Here is a tiny trained network, its code and every weight. The questions are about switching its units off for an input and a class, where a switched-off unit gives its printed mean instead of its output.

import numpy as np


def w(rows, s, z=0):
    codes = np.array(rows[::2]) - 128.0
    scale = np.full(codes.shape[1], s)
    scale[-1] = z or s
    return codes * scale


def norm(h):
    return h / np.sqrt((h * h).mean(-1, keepdims=True) + 1e-5)


def f(y):
    return y / 2 * (1 + np.tanh(0.7978845608 * (y + 0.044715 * y**3)))


def log_softmax(a):
    a = a - a.max(-1, keepdims=True)
    return a - np.log(np.exp(a).sum(-1, keepdims=True))


def net(x, mask):
    res = np.array(x, float).reshape(1, 4) / 4 @ E
    u = 0
    for l in range(2):
        y = f(norm(res) @ A[l][:, :-1].T + A[l][:, -1])
        res = res + np.where(mask[u : u + 16], y, B[l][:, -1]) @ B[l][:, :-1]
        u += 16
    return log_softmax(norm(res)[-1] @ U[:, :-1].T + U[:, -1])


A, B = {}, {}
E = w([
[126,147,91,152,82,72,188,255,86,243,148],'x0',
[87,178,129,45,124,72,108,84,154,164,135],'x1',
[82,153,101,155,153,115,119,154,98,100,93],'x2',
[151,168,39,144,69,168,135,133,196,96,124],'x3',
],0.0075)
A[0] = w([
[85,153,97,136,219,170,113,190,171,91,141,58],'0.n0',
[244,89,152,50,74,129,94,132,128,108,197,81],'0.n1',
[202,65,225,87,68,160,121,136,163,113,222,155],'0.n2',
[197,43,141,192,133,182,76,168,107,41,109,166],'0.n3',
[131,122,40,96,124,189,117,139,184,107,102,3],'0.n4',
[88,133,118,108,77,4,106,55,161,129,206,89],'0.n5',
[107,8,205,115,216,90,137,84,91,101,163,144],'0.n6',
[136,70,175,195,182,244,171,174,185,149,81,131],'0.n7',
[28,127,64,54,160,62,132,52,146,144,63,62],'0.n8',
[43,100,79,205,171,141,71,181,64,62,75,101],'0.n9',
[195,181,200,113,214,112,96,139,204,36,95,103],'0.n10',
[61,227,117,139,255,116,90,186,164,88,68,72],'0.n11',
[77,232,165,94,124,22,92,63,192,122,164,41],'0.n12',
[170,230,101,172,115,209,101,98,251,97,112,142],'0.n13',
[83,79,178,94,163,141,50,99,101,81,157,42],'0.n14',
[124,145,199,51,239,184,177,183,103,165,87,75],'0.n15',
],0.0053,0.0028)
B[0] = w([
[105,132,218,63,184,199,138,211,115,162,183,126],'0.n0',
[175,194,152,16,145,191,184,130,37,43,106,171],'0.n1',
[160,233,165,78,187,197,109,227,106,74,105,221],'0.n2',
[53,115,81,172,179,161,157,163,133,171,24,236],'0.n3',
[15,132,196,175,52,134,150,102,134,87,251,153],'0.n4',
[124,192,72,254,211,232,189,165,152,142,68,191],'0.n5',
[105,173,136,169,105,55,215,85,147,106,179,248],'0.n6',
[108,176,113,165,193,195,186,79,215,234,97,195],'0.n7',
[136,154,169,153,176,246,207,136,165,225,54,191],'0.n8',
[165,174,187,26,132,176,174,152,130,104,82,183],'0.n9',
[144,140,53,147,132,43,27,172,153,169,97,197],'0.n10',
[207,162,183,4,106,178,98,212,81,30,202,157],'0.n11',
[77,155,97,207,198,178,165,127,154,120,32,214],'0.n12',
[123,149,164,172,123,19,198,107,138,93,179,252],'0.n13',
[107,107,90,131,136,45,115,141,84,94,160,180],'0.n14',
[100,142,109,169,55,113,142,88,162,53,234,165],'0.n15',
],0.0053,0.0046)
A[1] = w([
[152,75,130,197,139,165,138,158,157,159,57,121],'1.n0',
[155,83,95,108,74,80,121,192,84,178,69,6],'1.n1',
[141,167,116,196,203,111,96,76,151,113,71,186],'1.n2',
[116,89,152,118,253,122,119,80,63,130,168,201],'1.n3',
[80,117,68,150,55,168,100,192,126,83,109,113],'1.n4',
[110,45,163,116,154,110,24,111,176,73,103,98],'1.n5',
[113,201,128,193,79,121,149,162,157,66,175,176],'1.n6',
[120,98,115,135,111,172,141,69,173,34,105,186],'1.n7',
[137,56,163,177,171,139,145,149,103,181,149,211],'1.n8',
[116,148,124,166,111,39,192,164,101,111,136,214],'1.n9',
[98,102,205,162,170,108,103,124,17,145,109,70],'1.n10',
[132,120,207,43,169,161,108,185,144,118,142,132],'1.n11',
[255,178,83,64,145,141,146,141,72,137,115,190],'1.n12',
[190,163,165,106,139,154,139,119,100,68,95,38],'1.n13',
[64,105,81,124,106,183,110,140,145,90,155,100],'1.n14',
[214,96,144,126,138,208,147,134,142,72,109,39],'1.n15',
],0.0079,0.0022)
B[1] = w([
[51,108,82,30,163,80,108,21,125,188,105,190],'1.n0',
[188,100,82,58,123,160,35,120,109,164,183,169],'1.n1',
[92,29,91,113,116,107,109,204,45,197,137,253],'1.n2',
[226,190,112,157,31,158,166,73,251,127,144,189],'1.n3',
[152,237,225,153,79,157,116,111,160,142,208,153],'1.n4',
[153,123,84,64,110,74,5,226,48,220,188,149],'1.n5',
[145,55,228,110,179,76,148,90,119,61,111,227],'1.n6',
[201,162,80,139,19,162,86,169,140,232,160,216],'1.n7',
[88,200,43,92,141,109,64,123,215,109,87,182],'1.n8',
[131,6,126,150,142,123,63,46,67,76,126,229],'1.n9',
[180,231,212,153,46,165,204,176,236,110,192,166],'1.n10',
[124,125,153,98,162,192,99,123,18,3,75,147],'1.n11',
[52,147,234,120,161,146,45,195,66,20,114,175],'1.n12',
[33,117,151,83,112,142,106,221,49,160,208,166],'1.n13',
[200,249,193,134,122,59,222,72,101,153,185,131],'1.n14',
[83,225,184,88,196,102,134,144,130,96,108,158],'1.n15',
],0.0057,0.0076)
U = w([
[164,101,38,103,66,78,7,169,100,204,195,186],'0',
[68,237,61,169,184,179,194,133,224,197,51,185],'1',
[164,161,183,211,56,49,199,67,212,60,219,169],'2',
[123,242,203,56,149,185,123,228,80,57,147,121],'3',
[78,83,113,121,206,90,114,96,79,71,64,184],'4',
[191,132,67,108,127,164,108,82,158,58,77,1],'5',
[191,118,37,97,120,199,144,79,137,55,111,1],'6',
],0.011,0.006)

Each question gives the input, the list of numbers given to net, and the class t.
The units are the neurons (one row each of A and B). Each row of codes is followed by its name. A weight is (code - 128) times the scale printed after its matrix; where a second scale follows, it is the last column's (A, B and U).
mask holds one flag per neuron, layer by layer. A switched-off neuron (its flag False) gives its mean, the last column of its row in B, instead of its output. The means were averaged over made-up inputs and are rounded, as every weight is.
A unit's drop is (log p(t) with every unit on - log p(t) with that unit switched off) / (log p(t) with every unit on - log p(t) with every unit switched off).
The circuit of an input: a set's keep is (log p(t) with only the set's units on - log p(t) with every unit switched off) / (log p(t) with every unit on - log p(t) with every unit switched off). Starting from the 12 units with the biggest drops (on a tie, the unit counted first), units are removed one at a time, each time the one whose removal leaves the highest keep (on an exact tie, the one counted first), for as long as the keep stays at least 0.8.
circuit, biggest first: the units of the circuit, biggest drop first
top k neurons: the k neurons with the biggest drops, biggest first
top k neurons in layer l: the k neurons of layer l with the biggest drops, biggest first
input [1,-7,-7,-7], class 1: top neuron in layer 0 -> 0.n7
input [1,-6,6,-2], class 1: top 2 neurons -> 0.n3, 0.n7
input [-8,-7,-8,6], class 0: circuit, biggest first -> 1.n7, 1.n5
input [6,-8,-1,0], class 1: top 2 neurons -> 0.n7, 1.n2
input [6,-8,5,-2], class 1: circuit, biggest first -> 0.n7, 1.n8
input [-2,1,2,3], class 4: top 2 neurons in layer 1 -> 1.n6, 1.n3
input [-3,-5,6,6], class 2: top 2 neurons in layer 0 -> 0.n4, 0.n13
input [-7,3,-4,6], class 0: circuit, biggest first -> 1.n7, 1.n2
input [1,1,0,3], class 4: circuit, biggest first -> 1.n9, 1.n7
input [-8,0,7,8], class 0: circuit, biggest first -> 1.n7, 1.n2
input [-5,3,-7,0], class 3: top 2 neurons in layer 0 -> 0.n2, 0.n1
input [-6,-3,-7,7], class 2: top 4 neurons -> 0.n4, 0.n13, 0.n9, 0.n11
input [-2,-4,6,-5], class 3: top 4 neurons -> 0.n9, 0.n11, 0.n13, 1.n11
input [-1,-7,6,3], class 1: circuit, biggest first -> 0.n7
input [5,-3,3,-6], class 2: top 2 neurons in layer 1 -> 1.n10, 1.n2
input [-1,4,-7,-5], class 3: top 3 neurons -> 0.n2, 0.n1, 0.n13
input [6,-4,7,0], class 3: top 4 neurons in layer 1 -> 1.n12, 1.n2, 1.n4, 1.n7
input [-2,-7,-3,-7], class 1: top 3 neurons -> 0.n3, 0.n7, 0.n13
input [-5,-5,-4,2], class 0: top 3 neurons in layer 0 -> 0.n10, 0.n5, 0.n8
input [-6,-5,2,-7], class 2: circuit, biggest first -> 1.n3
input [2,3,3,1], class 4: top 3 neurons in layer 1 -> 1.n3, 1.n7, 1.n10
input [-4,-5,-1,3], class 1: top 3 neurons in layer 0 -> 0.n3, 0.n7, 0.n6
input [-3,-1,-5,-5], class 2: top 2 neurons -> 0.n6, 1.n3
input [6,2,-8,-4], class 3: top 2 neurons -> 1.n12, 0.n2
